Below are the code and all the weights of a small trained network. Each question names an input and a class and asks about switching units off, where a switched-off unit gives its printed mean instead of its output.

import numpy as np


def w(rows, s, z=0):
    codes = np.array(rows[::2]) - 128.0
    scale = np.full(codes.shape[1], s)
    scale[-1] = z or s
    return codes * scale


def f(y):
    return np.maximum(y, 0)


def log_softmax(a):
    a = a - a.max(-1, keepdims=True)
    return a - np.log(np.exp(a).sum(-1, keepdims=True))


def net(x, mask):
    res = np.array(x, float).reshape(1, 4) / 4 @ E
    y = f(res @ A[0][:, :-1].T + A[0][:, -1])
    res = res + np.where(mask, y, B[0][:, -1]) @ B[0][:, :-1]
    return log_softmax(res[-1] @ U[:, :-1].T + U[:, -1])


A, B = {}, {}
E = w([
[193,222,176,88],'x0',
[255,147,6,184],'x1',
[127,130,126,127],'x2',
[121,159,199,244],'x3',
],0.0078)
A[0] = w([
[12,133,239,55,7],'neuron 0',
[59,180,197,203,20],'neuron 1',
[121,121,115,72,146],'neuron 2',
[81,136,105,31,37],'neuron 3',
[125,116,181,156,156],'neuron 4',
[81,124,105,11,57],'neuron 5',
[90,159,157,166,65],'neuron 6',
[126,211,181,74,6],'neuron 7',
[141,226,184,69,54],'neuron 8',
[24,32,112,157,75],'neuron 9',
],0.012,0.0015)
B[0] = w([
[214,245,23,127,247],'neuron 0',
[181,32,193,168,201],'neuron 1',
[168,112,154,152,165],'neuron 2',
[149,39,177,175,185],'neuron 3',
[168,77,123,141,164],'neuron 4',
[184,70,196,185,200],'neuron 5',
[161,88,169,125,163],'neuron 6',
[16,83,126,98,178],'neuron 7',
[13,136,121,93,192],'neuron 8',
[4,148,139,67,210],'neuron 9',
],0.016,0.011)
U = w([
[172,212,62,138,253],'0',
[158,80,234,150,41],'1',
[2,146,160,70,48],'2',
],0.012,0.0044)

Each question gives the input, the list of numbers given to net, and the class t.
The units are the neurons (one row each of A and B). Each row of codes is followed by its name. A weight is (code - 128) times the scale printed after its matrix; where a second scale follows, it is the last column's (A, B and U).
mask holds one flag per neuron, in row order. A switched-off neuron (its flag False) gives its mean, the last column of its row in B, instead of its output. The means were averaged over made-up inputs and are rounded, as every weight is.
A unit's drop is (log p(t) with every unit on - log p(t) with that unit switched off) / (log p(t) with every unit on - log p(t) with every unit switched off).
The circuit of an input: a set's keep is (log p(t) with only the set's units on - log p(t) with every unit switched off) / (log p(t) with every unit on - log p(t) with every unit switched off). Starting from all 10 units, units are removed one at a time, each time the one whose removal leaves the highest keep (on an exact tie, the one counted first), for as long as the keep stays at least 0.8.
units of the circuit, in order: the units of the circuit, biggest drop first
most important unit: the unit with the biggest drop
top k neurons: the k neurons with the biggest drops, biggest first
drop when u is switched off: that unit's drop, to one decimal
input [7,2,-6,-5], class 2: most important unit : neuron 8
input [7,-5,3,3], class 2: top 2 neurons : (neuron 7; neuron 8)
input [7,2,1,-7], class 1: top 3 neurons : (neuron 5; neuron 9; neuron 3)
input [4,-5,-3,-2], class 0: top 2 neurons : (neuron 0; neuron 9)
input [6,-4,-4,3], class 2: top 2 neurons : (neuron 7; neuron 8)
input [8,4,-8,-5], class 2: top 2 neurons : (neuron 0; neuron 8)
input [5,-2,-3,-2], class 2: top 2 neurons : (neuron 8; neuron 7)
input [1,-6,-1,-5], class 0: top 2 neurons : (neuron 0; neuron 1)
input [-6,-4,-7,4], class 2: top 3 neurons : (neuron 9; neuron 5; neuron 3)
input [-5,-5,-3,-2], class 0: top 3 neurons : (neuron 0; neuron 8; neuron 7)
input [-6,-5,-1,-7], class 1: top 3 neurons : (neuron 5; neuron 3; neuron 8)
input [-3,-7,-7,-8], class 1: top 3 neurons : (neuron 5; neuron 3; neuron 2)
input [-2,-5,5,5], class 0: top 3 neurons : (neuron 0; neuron 5; neuron 3)
input [6,1,-8,-7], class 1: units of the circuit, in order : (neuron 5)
input [5,4,-7,-2], class 2: top 2 neurons : (neuron 0; neuron 8)
input [0,-7,3,-6], class 0: top 2 neurons : (neuron 0; neuron 1)
input [-3,-5,-5,-7], class 1: top 2 neurons : (neuron 5; neuron 3)
input [-2,-6,7,4], class 0: drop when neuron 0 is switched off : 2.0
input [-3,-7,2,4], class 0: drop when neuron 6 is switched off : 0.0
input [-7,2,2,1], class 2: drop when neuron 0 is switched off : 0.1
input [2,-3,1,-6], class 1: drop when neuron 3 is switched off : 0.5
input [-5,-2,-4,0], class 2: units of the circuit, in order : (neuron 9)
